Below are the code and all the weights of a small trained network. Each question names an input and a class and asks about switching units off, where a switched-off unit gives its printed mean instead of its output.

import numpy as np


def w(rows, s, z=0):
    codes = np.array(rows[::2]) - 128.0
    scale = np.full(codes.shape[1], s)
    scale[-1] = z or s
    return codes * scale


def norm(h):
    return h / np.sqrt((h * h).mean(-1, keepdims=True) + 1e-5)


def f(y):
    return np.maximum(y, 0)


def log_softmax(a):
    a = a - a.max(-1, keepdims=True)
    return a - np.log(np.exp(a).sum(-1, keepdims=True))


def net(x, mask):
    res = np.array(x, float).reshape(1, 2) / 4 @ E
    u = 0
    for l in range(4):
        y = f(norm(res) @ A[l][:, :-1].T + A[l][:, -1])
        res = res + np.where(mask[u : u + 6], y, B[l][:, -1]) @ B[l][:, :-1]
        u += 6
    return log_softmax(norm(res)[-1] @ U[:, :-1].T + U[:, -1])


A, B = {}, {}
E = w([
[253,1,17,95,36,183,107],'x0',
[42,28,174,41,228,229,33],'x1',
],0.0028)
A[0] = w([
[193,135,146,108,156,75,65,95],'L0N0',
[178,56,149,124,251,165,18,176],'L0N1',
[37,110,88,29,47,185,137,26],'L0N2',
[190,60,49,168,27,199,143,249],'L0N3',
[177,144,145,84,136,68,83,73],'L0N4',
[95,71,207,115,179,162,64,162],'L0N5',
],0.0023,0.0017)
B[0] = w([
[121,143,171,72,89,87,109,128],'L0N0',
[137,209,134,78,101,45,135,209],'L0N1',
[125,194,144,116,94,57,115,143],'L0N2',
[1,250,108,137,146,89,181,254],'L0N3',
[138,114,108,125,179,103,126,128],'L0N4',
[88,230,82,86,152,60,156,201],'L0N5',
],0.0031,0.0034)
A[1] = w([
[82,199,89,84,119,85,146,196],'L1N0',
[167,111,169,156,141,149,124,105],'L1N1',
[125,22,140,39,163,195,55,46],'L1N2',
[183,33,1,59,61,178,99,1],'L1N3',
[137,119,133,129,133,125,130,120],'L1N4',
[177,88,171,188,160,147,103,48],'L1N5',
],0.0076,0.0013)
B[1] = w([
[150,31,121,105,125,195,86,255],'L1N0',
[89,115,83,100,118,104,154,128],'L1N1',
[172,189,41,37,139,14,31,177],'L1N2',
[11,122,237,227,105,236,254,213],'L1N3',
[118,128,127,123,124,118,130,128],'L1N4',
[155,148,228,184,147,121,136,128],'L1N5',
],0.0059,0.0085)
A[2] = w([
[116,176,91,104,188,111,100,32],'L2N0',
[130,164,80,36,145,58,133,34],'L2N1',
[159,135,100,96,183,120,195,2],'L2N2',
[18,194,255,200,207,134,164,8],'L2N3',
[153,149,58,113,141,93,131,26],'L2N4',
[240,189,59,179,51,49,197,97],'L2N5',
],0.0084,0.00089)
B[2] = w([
[170,157,106,113,80,53,115,158],'L2N0',
[126,193,131,146,134,66,81,158],'L2N1',
[140,108,125,155,107,143,103,128],'L2N2',
[107,88,125,192,57,221,254,254],'L2N3',
[138,189,84,81,113,135,175,144],'L2N4',
[90,197,125,35,172,29,11,205],'L2N5',
],0.0078,0.0094)
A[3] = w([
[190,70,88,117,164,159,109,45],'L3N0',
[245,32,113,106,164,153,109,3],'L3N1',
[188,58,136,120,149,148,99,91],'L3N2',
[167,131,128,180,164,138,107,117],'L3N3',
[203,149,129,111,122,111,159,141],'L3N4',
[165,142,54,108,166,115,118,38],'L3N5',
],0.012,0.00061)
B[3] = w([
[226,111,110,187,193,75,182,218],'L3N0',
[211,34,169,130,239,254,45,251],'L3N1',
[240,123,72,160,148,60,124,223],'L3N2',
[145,115,77,101,84,142,144,133],'L3N3',
[67,110,130,128,124,125,87,148],'L3N4',
[68,164,213,162,88,76,145,254],'L3N5',
],0.0061,0.0033)
U = w([
[66,114,143,178,71,202,254,181],'0',
[105,199,119,65,124,18,52,194],'1',
[237,66,119,149,205,141,105,5],'2',
],0.0089,0.0013)

Each question gives the input, the list of numbers given to net, and the class t.
The units are the neurons (one row each of A and B). Each row of codes is followed by its name. A weight is (code - 128) times the scale printed after its matrix; where a second scale follows, it is the last column's (A, B and U).
mask holds one flag per neuron, layer by layer. A switched-off neuron (its flag False) gives its mean, the last column of its row in B, instead of its output. The means were averaged over made-up inputs and are rounded, as every weight is.
A unit's drop is (log p(t) with every unit on - log p(t) with that unit switched off) / (log p(t) with every unit on - log p(t) with every unit switched off).
The circuit of an input: a set's keep is (log p(t) with only the set's units on - log p(t) with every unit switched off) / (log p(t) with every unit on - log p(t) with every unit switched off). Starting from the 12 units with the biggest drops (on a tie, the unit counted first), units are removed one at a time, each time the one whose removal leaves the highest keep (on an exact tie, the one counted first), for as long as the keep stays at least 0.8.
units of the circuit, in order: the units of the circuit, biggest drop first
most important unit: the unit with the biggest drop
k most important neurons: the k neurons with the biggest drops, biggest first
k most important neurons of layer l: the k neurons of layer l with the biggest drops, biggest first
drop when u is switched off: that unit's drop, to one decimal
input [0,-2], class 2: most important unit -> L1N3
input [-2,-4], class 1: 2 most important neurons -> L1N3; L0N3
input [0,-3], class 2: 3 most important neurons -> L1N2; L1N0; L1N3
input [1,4], class 1: 2 most important neurons -> L1N2; L0N3
input [-3,1], class 2: units of the circuit, in order -> L1N3; L1N0; L2N5; L2N3
input [2,-1], class 2: 3 most important neurons -> L0N3; L1N3; L2N3
input [-3,0], class 2: 2 most important neurons -> L1N3; L1N2
input [3,2], class 2: 2 most important neurons -> L0N3; L1N0
input [6,-7], class 1: 2 most important neurons -> L0N3; L2N5
input [2,3], class 2: 2 most important neurons -> L1N0; L0N1
input [-2,2], class 2: 3 most important neurons -> L1N3; L1N0; L1N2
input [-4,-5], class 1: 2 most important neurons -> L1N3; L0N3
input [-2,3], class 2: 4 most important neurons -> L0N5; L1N3; L1N0; L1N2
input [-5,8], class 1: 2 most important neurons -> L1N3; L1N2
input [-1,-8], class 1: drop when L1N3 is switched off -> 0.7
input [-2,4], class 1: drop when L2N3 is switched off -> 0.2
input [0,4], class 1: drop when L0N3 is switched off -> 0.8
input [-1,2], class 2: 2 most important neurons of layer 1 -> L1N0; L1N3
